Here is a tiny trained network, its code and every weight. The questions are about switching its units off for an input and a class, where a switched-off unit gives its printed mean instead of its output.

import numpy as np


def w(rows, s, z=0):
    codes = np.array(rows[::2]) - 128.0
    scale = np.full(codes.shape[1], s)
    scale[-1] = z or s
    return codes * scale


def norm(h):
    return h / np.sqrt((h * h).mean(-1, keepdims=True) + 1e-5)


def f(y):
    return y / 2 * (1 + np.tanh(0.7978845608 * (y + 0.044715 * y**3)))


def log_softmax(a):
    a = a - a.max(-1, keepdims=True)
    return a - np.log(np.exp(a).sum(-1, keepdims=True))


def net(x, mask):
    res = np.array(x, float).reshape(1, 6) / 4 @ E
    u = 0
    for l in range(2):
        y = f(norm(res) @ A[l][:, :-1].T + A[l][:, -1])
        res = res + np.where(mask[u : u + 15], y, B[l][:, -1]) @ B[l][:, :-1]
        u += 15
    return log_softmax(norm(res)[-1] @ U[:, :-1].T + U[:, -1])


A, B = {}, {}
E = w([
[129,22,197,144,119,115,135],'x0',
[153,106,129,124,54,250,20],'x1',
[240,131,120,112,43,106,184],'x2',
[128,128,128,128,128,128,129],'x3',
[128,129,127,128,128,129,128],'x4',
[79,114,104,176,127,223,242],'x5',
],0.013)
A[0] = w([
[91,128,114,138,152,140,249,80],'0.n0',
[119,52,145,129,147,98,153,38],'0.n1',
[121,38,162,133,148,66,165,67],'0.n2',
[176,157,141,134,102,92,187,68],'0.n3',
[153,141,137,141,133,161,110,53],'0.n4',
[137,130,118,132,116,152,112,66],'0.n5',
[26,134,139,132,214,84,125,19],'0.n6',
[127,156,143,127,159,51,146,65],'0.n7',
[134,141,120,130,152,88,187,23],'0.n8',
[189,128,116,121,103,74,198,22],'0.n9',
[143,144,133,128,157,2,96,67],'0.n10',
[94,144,130,138,166,78,167,3],'0.n11',
[125,235,96,125,162,100,162,50],'0.n12',
[116,126,118,125,149,91,183,32],'0.n13',
[120,194,102,120,140,117,140,27],'0.n14',
],0.029,0.006)
B[0] = w([
[127,140,253,64,222,58,155,239],'0.n0',
[107,238,104,168,81,140,121,188],'0.n1',
[140,233,136,183,8,116,125,231],'0.n2',
[186,97,60,159,182,135,117,191],'0.n3',
[108,106,119,93,107,138,117,143],'0.n4',
[100,101,123,103,109,130,118,144],'0.n5',
[248,82,8,158,194,131,117,254],'0.n6',
[55,45,130,100,87,133,104,213],'0.n7',
[84,54,107,73,74,156,100,188],'0.n8',
[196,109,23,154,190,142,108,205],'0.n9',
[122,141,242,60,220,87,166,254],'0.n10',
[38,78,96,93,99,169,92,199],'0.n11',
[140,252,137,198,17,133,131,202],'0.n12',
[82,58,119,84,79,160,99,185],'0.n13',
[122,207,130,180,73,120,127,161],'0.n14',
],0.038,0.019)
A[1] = w([
[129,153,118,144,91,134,161,99],'1.n0',
[61,37,109,108,67,182,130,78],'1.n1',
[126,117,71,166,189,139,122,57],'1.n2',
[140,106,136,140,129,155,113,88],'1.n3',
[100,142,251,91,200,102,148,38],'1.n4',
[70,65,113,93,102,132,104,35],'1.n5',
[66,82,111,110,101,138,121,25],'1.n6',
[132,140,121,140,124,148,140,72],'1.n7',
[125,138,140,153,112,140,128,84],'1.n8',
[118,122,179,158,167,227,193,68],'1.n9',
[98,197,140,208,4,157,145,91],'1.n10',
[193,86,72,172,195,176,121,59],'1.n11',
[187,81,54,169,147,133,150,2],'1.n12',
[112,131,189,102,175,119,185,104],'1.n13',
[100,135,106,163,183,161,83,83],'1.n14',
],0.024,0.0055)
B[1] = w([
[112,161,146,116,102,159,92,150],'1.n0',
[26,102,59,72,119,23,117,253],'1.n1',
[218,104,67,96,111,170,182,178],'1.n2',
[152,108,109,113,120,86,74,131],'1.n3',
[154,118,235,40,231,135,84,245],'1.n4',
[9,90,135,165,101,183,202,237],'1.n5',
[42,65,137,168,81,133,225,199],'1.n6',
[69,158,137,147,170,147,139,125],'1.n7',
[118,129,130,177,110,98,150,130],'1.n8',
[220,128,126,75,188,86,52,139],'1.n9',
[161,233,167,189,37,154,82,227],'1.n10',
[169,61,63,232,157,221,120,227],'1.n11',
[180,65,65,176,189,159,189,205],'1.n12',
[149,93,243,99,148,124,166,194],'1.n13',
[227,161,36,2,111,121,72,142],'1.n14',
],0.027,0.014)
U = w([
[6,65,99,102,95,114,137,39],'0',
[184,89,58,163,173,164,128,254],'1',
[118,129,235,70,190,112,117,131],'2',
[114,238,150,185,35,137,94,89],'3',
],0.018,0.0017)

Each question gives the input, the list of numbers given to net, and the class t.
The units are the neurons (one row each of A and B). Each row of codes is followed by its name. A weight is (code - 128) times the scale printed after its matrix; where a second scale follows, it is the last column's (A, B and U).
mask holds one flag per neuron, layer by layer. A switched-off neuron (its flag False) gives its mean, the last column of its row in B, instead of its output. The means were averaged over made-up inputs and are rounded, as every weight is.
A unit's drop is (log p(t) with every unit on - log p(t) with that unit switched off) / (log p(t) with every unit on - log p(t) with every unit switched off).
The circuit of an input: a set's keep is (log p(t) with only the set's units on - log p(t) with every unit switched off) / (log p(t) with every unit on - log p(t) with every unit switched off). Starting from the 12 units with the biggest drops (on a tie, the unit counted first), units are removed one at a time, each time the one whose removal leaves the highest keep (on an exact tie, the one counted first), for as long as the keep stays at least 0.8.
units of the circuit, in order: the units of the circuit, biggest drop first
unit that matters most: the unit with the biggest drop
k most important neurons: the k neurons with the biggest drops, biggest first
top k neurons in layer l: the k neurons of layer l with the biggest drops, biggest first
input [1,7,-3,-3,3,-1], class 0: top 3 neurons in layer 0	0.n2; 0.n10; 0.n0
input [-8,3,2,1,-3,-6], class 3: unit that matters most	0.n0
input [7,-5,5,6,-8,-6], class 3: 3 most important neurons	0.n2; 0.n0; 0.n6
input [-8,-2,-7,-8,8,-4], class 3: top 2 neurons in layer 0	0.n12; 0.n14
input [1,8,1,3,3,8], class 0: 4 most important neurons	0.n2; 0.n12; 0.n10; 0.n0
input [8,2,-5,0,6,8], class 2: 2 most important neurons	0.n0; 0.n12
input [0,-7,-3,6,-8,-6], class 0: top 3 neurons in layer 0	0.n7; 0.n0; 0.n11
input [1,5,5,4,-6,-6], class 2: 3 most important neurons	0.n6; 0.n9; 0.n2
input [-1,3,-3,-5,4,-4], class 2: top 4 neurons in layer 0	0.n6; 0.n9; 0.n2; 0.n7
input [-6,6,6,-2,-3,-7], class 2: top 2 neurons in layer 1	1.n11; 1.n1
input [1,7,-8,-6,7,-7], class 1: top 2 neurons in layer 0	0.n2; 0.n7
input [0,-4,3,2,1,5], class 2: 2 most important neurons	0.n0; 0.n6
input [-6,-3,-4,-2,-1,-4], class 3: 3 most important neurons	0.n12; 0.n0; 0.n14
input [-4,-8,8,5,-4,3], class 0: most important neuron	0.n8
input [-7,7,0,0,5,8], class 2: 3 most important neurons	0.n6; 0.n2; 0.n9
input [3,7,1,-8,-4,-1], class 0: 4 most important neurons	0.n2; 0.n10; 0.n0; 0.n6
input [7,-5,-8,2,8,0], class 1: 2 most important neurons	0.n6; 0.n12
input [4,3,7,4,-4,-8], class 2: 3 most important neurons	0.n6; 0.n10; 1.n4
input [0,2,-7,-6,-5,6], class 1: top 2 neurons in layer 0	0.n6; 0.n10
input [-6,-3,3,4,-4,8], class 2: units of the circuit, in order	0.n0
input [-6,-4,-8,7,2,-4], class 1: 2 most important neurons	0.n6; 0.n2
input [8,0,3,-4,-7,-7], class 3: top 2 neurons in layer 0	0.n2; 0.n0
input [-5,-6,-8,-6,-1,-8], class 1: top 2 neurons in layer 0	0.n6; 0.n0
input [-5,0,3,-7,1,6], class 2: 2 most important neurons	0.n0; 0.n2
input [5,8,6,-3,7,2], class 0: 2 most important neurons	0.n2; 0.n10
input [-7,-6,5,7,-1,5], class 3: top 2 neurons in layer 0	0.n12; 0.n10
input [-3,6,6,-8,-4,0], class 0: top neuron in layer 0	0.n2
